Below is a small trained network, with its code and all its weights. Each question gives an input and a class and asks what happens when units are switched off, that is, made to give their printed mean instead of their output.

import numpy as np


def w(rows, s, z=0):
    codes = np.array(rows[::2]) - 128.0
    scale = np.full(codes.shape[1], s)
    scale[-1] = z or s
    return codes * scale


def f(y):
    return y / 2 * (1 + np.tanh(0.7978845608 * (y + 0.044715 * y**3)))


def log_softmax(a):
    a = a - a.max(-1, keepdims=True)
    return a - np.log(np.exp(a).sum(-1, keepdims=True))


def net(x, mask):
    res = np.array(x, float).reshape(1, 5) / 4 @ E
    y = f(res @ A[0][:, :-1].T + A[0][:, -1])
    res = res + np.where(mask, y, B[0][:, -1]) @ B[0][:, :-1]
    return log_softmax(res[-1] @ U[:, :-1].T + U[:, -1])


A, B = {}, {}
E = w([
[86,120,110,130,129,156,134,99],'x0',
[90,136,127,123,156,155,150,105],'x1',
[134,149,131,109,131,132,126,126],'x2',
[106,208,219,220,80,145,94,125],'x3',
[70,144,101,127,177,171,85,252],'x4',
],0.015)
A[0] = w([
[69,149,80,135,93,102,104,102,54],'n1',
[111,219,213,241,91,190,59,102,4],'n2',
[110,184,70,112,148,182,61,224,176],'n3',
[170,62,15,39,165,122,174,138,23],'n4',
[183,132,137,132,137,118,178,152,139],'n5',
[64,123,96,137,165,148,48,233,173],'n6',
[174,126,154,113,82,82,177,5,184],'n7',
],0.011,0.0031)
B[0] = w([
[149,131,107,150,127,111,134,114,132],'n1',
[71,230,112,152,164,87,63,195,249],'n2',
[125,37,203,180,125,176,165,97,222],'n3',
[70,176,67,194,164,78,6,188,224],'n4',
[170,131,91,84,135,178,112,148,140],'n5',
[164,50,167,90,91,155,214,84,232],'n6',
[168,37,221,103,66,186,175,15,228],'n7',
],0.012,0.021)
U = w([
[158,59,161,96,109,180,255,107,252],'0',
[106,167,96,137,164,78,73,171,4],'1',
],0.014,0.0014)

Each question gives the input, the list of numbers given to net, and the class t.
The units are the neurons (one row each of A and B). Each row of codes is followed by its name. A weight is (code - 128) times the scale printed after its matrix; where a second scale follows, it is the last column's (A, B and U).
mask holds one flag per neuron, in row order. A switched-off neuron (its flag False) gives its mean, the last column of its row in B, instead of its output. The means were averaged over made-up inputs and are rounded, as every weight is.
A unit's drop is (log p(t) with every unit on - log p(t) with that unit switched off) / (log p(t) with every unit on - log p(t) with every unit switched off).
The circuit of an input: a set's keep is (log p(t) with only the set's units on - log p(t) with every unit switched off) / (log p(t) with every unit on - log p(t) with every unit switched off). Starting from all 7 units, units are removed one at a time, each time the one whose removal leaves the highest keep (on an exact tie, the one counted first), for as long as the keep stays at least 0.8.
circuit, biggest first: the units of the circuit, biggest drop first
top k neurons: the k neurons with the biggest drops, biggest first
drop when u is switched off: that unit's drop, to one decimal
input [1,-6,6,5,5], class 0: top 2 neurons : (n6 n4)
input [-1,8,2,-7,3], class 1: circuit, biggest first : (n4)
input [4,3,6,-3,2], class 1: top 2 neurons : (n7 n4)
input [-5,0,-1,8,-7], class 1: top 3 neurons : (n2 n6 n3)
input [-6,-5,-7,-8,6], class 1: top 2 neurons : (n4 n7)
input [3,5,4,6,8], class 0: top 2 neurons : (n6 n3)
input [0,-1,2,4,-2], class 1: top 2 neurons : (n6 n2)
input [-7,-7,-1,8,-4], class 1: drop when n2 is switched off : 3.8
input [4,-6,-7,-8,-2], class 1: drop when n4 is switched off : 0.5
input [7,-7,6,2,8], class 0: drop when n7 is switched off : 0.0
